[[127 151 156 121 130 127 102 149 130 127 127 103 129 105 127 127]
 [120 129 130 145 139 120 127 129 137 116 120 128 141 128 109 120]
 [121 129 129 145 139 121 128 129 138 115 121 128 141 128 109 121]
 [135 127 126 112 115 136 128 127 118 143 136 128 113 128 151 136]
 [127 107  99 140 128 127 155 108 128 126 127 150 130 149 124 127]]
->
[[120 129 130 145 139 120 127 129 137 116 120 128 141 128 109 120]
 [135 127 126 112 115 136 128 127 118 143 136 128 113 128 151 136]]

[[119 107 142 146 128 145 129 120 128 103 120 129 129 147 140 119]
 [128 128 128 128 127 128 129 128 129 128 128 129 129 128 128 128]
 [137 149 114 111 129 111 126 136 127 153 136 126 126 110 116 137]
 [128 128 128 128 129 128 127 128 127 128 128 127 127 128 128 128]]
->
[[128 128 128 128 127 128 129 128 129 128 128 129 129 128 128 128]
 [128 128 128 128 129 128 127 128 127 128 128 127 127 128 128 128]]

[[127 123 114 116 133]
 [129 134 114  98 135]
 [124 148 124 119 132]]
->
[[129 134 114  98 135]]

[[127 128 130 130 128 129 131]
 [154 130 144 121 144 152 129]
 [128 129 129 127 125 130 128]]
->
[[154 130 144 121 144 152 129]]

[[134 137 127 124 120 114 134]
 [143 148 121 131 128 107 143]
 [127 127 136 132 104 126 127]
 [132 133 143 150 124 129 132]
 [128 128 115 110 134 123 128]]
->
[[143 148 121 131 128 107 143]
 [132 133 143 150 124 129 132]]

[[119 151 140 118 122 107 130 149]
 [130 122 127 130 129 132 128 124]]
->
[[130 122 127 130 129 132 128 124]]
---
[[140 131 119 119 122 141 132 136 140 137 138 111 143]
 [117 142 110 146 143 125 138 140 149 130 149 112 132]
 [145 115 125 119 145 136 117 118 115 122 123 127 148]]
->
[[145 115 125 119 145 136 117 118 115 122 123 127 148]
 [140 131 119 119 122 141 132 136 140 137 138 111 143]
 [117 142 110 146 143 125 138 140 149 130 149 112 132]]

[[126 114 119 129 120 138]
 [141 128 105 139 117 139]
 [128 128 128 128 128 128]
 [132 132 127 122 130 135]
 [112 120  99 119 134 129]
 [129 128 151 144 124 132]
 [147 124 143 129 137 120]
 [ 99 124 154 130 125 139]
 [108 125 124 127 155 133]
 [119 146 136 111 117 134]
 [131 122 119 121 114 107]]
->
[[147 124 143 129 137 120]
 [141 128 105 139 117 139]
 [132 132 127 122 130 135]
 [131 122 119 121 114 107]
 [129 128 151 144 124 132]
 [128 128 128 128 128 128]
 [126 114 119 129 120 138]
 [119 146 136 111 117 134]
 [112 120  99 119 134 129]
 [108 125 124 127 155 133]
 [ 99 124 154 130 125 139]]

[[105 132 141 113]
 [130 128 108 109]
 [140 134 121 129]]
->
[[140 134 121 129]
 [130 128 108 109]
 [105 132 141 113]]

[[130 120 132 135 127 129 123 130 129 130 133]
 [131 130 125 135 153 136 131 121 132 137 126]
 [124 124 131 130 131 131 123 128 125 126 120]
 [127 137 122 123 128 125 137 125 121 125 131]]
->
[[131 130 125 135 153 136 131 121 132 137 126]
 [130 120 132 135 127 129 123 130 129 130 133]
 [127 137 122 123 128 125 137 125 121 125 131]
 [124 124 131 130 131 131 123 128 125 126 120]]

[[116 152]
 [149 147]
 [138 120]
 [120 107]
 [122 130]]
->
[[149 147]
 [138 120]
 [122 130]
 [120 107]
 [116 152]]

[[104 118 129 123 130 119]
 [116 129 136 128 119 133]
 [118 125 139 126 125 137]]
->
[[118 125 139 126 125 137]
 [116 129 136 128 119 133]
 [104 118 129 123 130 119]]

[[126 151 103 149 107 146 145]
 [143 106 107 139 135 119 123]]
->
[[143 106 107 139 135 119 123]
 [126 151 103 149 107 146 145]]
---
[[120 118 129 126 139]
 [125 135 144 110 145]
 [105 132 132 127 119]]
->
[[120 118]
 [125 135]
 [105 132]]

[[133 119 116 122 119]
 [137 128 138 122 123]
 [155 121 132 106 137]
 [143 115 112 113 120]]
->
[[133 119]
 [137 128]
 [155 121]]

[[139 131 107 127]
 [105 115 144 120]
 [127 144 140 126]
 [120 150 149 121]
 [107 123 132 127]]
->
[[139 131]
 [105 115]
 [127 144]]

[[118 120 119 119]
 [137 137 138 138]
 [101 102 102 103]
 [132 133 132 133]
 [126 127 127 128]]
->
[[118 120]
 [137 137]
 [101 102]]

[[118  99 127]
 [118 122 124]
 [128 127 132]
 [118 125 121]
 [118 107 127]]
->
[[118  99]
 [118 122]
 [128 127]]

[[128 103 150]
 [127 104 151]
 [127 103 151]
 [125 107 151]]
->
[[128 103]
 [127 104]
 [127 103]]

[[130 122 127 124 124]
 [127 122 119 128 128]
 [148 102 129 118 132]]
->
[[130 122]
 [127 122]
 [148 102]]

[[142 131 136 138]
 [135 122 128 132]
 [124 158 136 132]
 [129 151 130 132]]
->
[[142 131]
 [135 122]
 [124 158]]
---
[[119 119 111 120]
 [144 146 148 149]
 [138 145 144 140]
 [144 140 147 143]
 [114 130 118 114]
 [111 115 117 123]
 [116 118 115 122]
 [146 142 138 140]
 [151 144 140 146]
 [146 138 147 153]
 [112 107 112 112]
 [111 113 112 115]]
->
[[112 107 112 112]
 [111 113 112 115]
 [111 115 117 123]
 [116 118 115 122]
 [119 119 111 120]
 [114 130 118 114]
 [146 138 147 153]
 [144 140 147 143]
 [146 142 138 140]
 [151 144 140 146]
 [138 145 144 140]
 [144 146 148 149]]

[[126 129 114 118 119 118 113]
 [154 150 100 107 102 121 109]
 [148 147 111 111 110 112 109]
 [156 158  99 104 102 122 116]
 [144 155 108 110 105 123 119]
 [142 140 136 126 117 135 126]]
->
[[126 129 114 118 119 118 113]
 [142 140 136 126 117 135 126]
 [148 147 111 111 110 112 109]
 [154 150 100 107 102 121 109]
 [144 155 108 110 105 123 119]
 [156 158  99 104 102 122 116]]

[[134 112 118 117 133 136 134 119 112 112 141 142]
 [136 113 118 116 135 135 136 118 114 113 142 142]
 [140 108 114 110 141 138 140 114 110 107 147 147]
 [127 124 126 127 125 129 127 127 124 125 131 131]
 [131 119 123 122 130 131 132 123 119 119 137 137]
 [115 149 143 146 115 117 116 142 146 149 108 110]
 [133 128 125 125 132 134 132 125 129 129 129 125]]
->
[[140 108 114 110 141 138 140 114 110 107 147 147]
 [134 112 118 117 133 136 134 119 112 112 141 142]
 [136 113 118 116 135 135 136 118 114 113 142 142]
 [131 119 123 122 130 131 132 123 119 119 137 137]
 [127 124 126 127 125 129 127 127 124 125 131 131]
 [133 128 125 125 132 134 132 125 129 129 129 125]
 [115 149 143 146 115 117 116 142 146 149 108 110]]

[[126 124 150]
 [130 134 100]
 [132 125 121]]
->
[[126 124 150]
 [132 125 121]
 [130 134 100]]

[[123 150 130 130 125 125 153 126 129]
 [134 134 134 136 134 120 137 134 135]]
->
[[134 134 134 136 134 120 137 134 135]
 [123 150 130 130 125 125 153 126 129]]

[[100 132]
 [123 115]
 [138 113]
 [140 142]
 [119 119]]
->
[[138 113]
 [123 115]
 [119 119]
 [100 132]
 [140 142]]

[[120 119]
 [135 136]
 [132 131]
 [128 127]
 [116 113]
 [134 137]
 [150 157]]
->
[[116 113]
 [120 119]
 [128 127]
 [132 131]
 [135 136]
 [134 137]
 [150 157]]

[[125 130 115 121 113 119 135 125 130]
 [144 115 139 142 121 139 140 142 141]
 [117 136 115 116 127 119 121 118 119]
 [143 116 140 143 127 142 134 142 138]
 [135 122 135 135 128 135 132 134 133]
 [127 129 138 132 150 134 115 130 123]
 [137 120 139 139 138 140 126 138 132]
 [137 121 124 132 100 127 149 134 141]
 [141 117 139 140 129 141 133 139 136]
 [145 114 135 141 112 137 145 142 144]]
->
[[145 114 135 141 112 137 145 142 144]
 [144 115 139 142 121 139 140 142 141]
 [143 116 140 143 127 142 134 142 138]
 [141 117 139 140 129 141 133 139 136]
 [137 120 139 139 138 140 126 138 132]
 [137 121 124 132 100 127 149 134 141]
 [135 122 135 135 128 135 132 134 133]
 [127 129 138 132 150 134 115 130 123]
 [125 130 115 121 113 119 135 125 130]
 [117 136 115 116 127 119 121 118 119]]
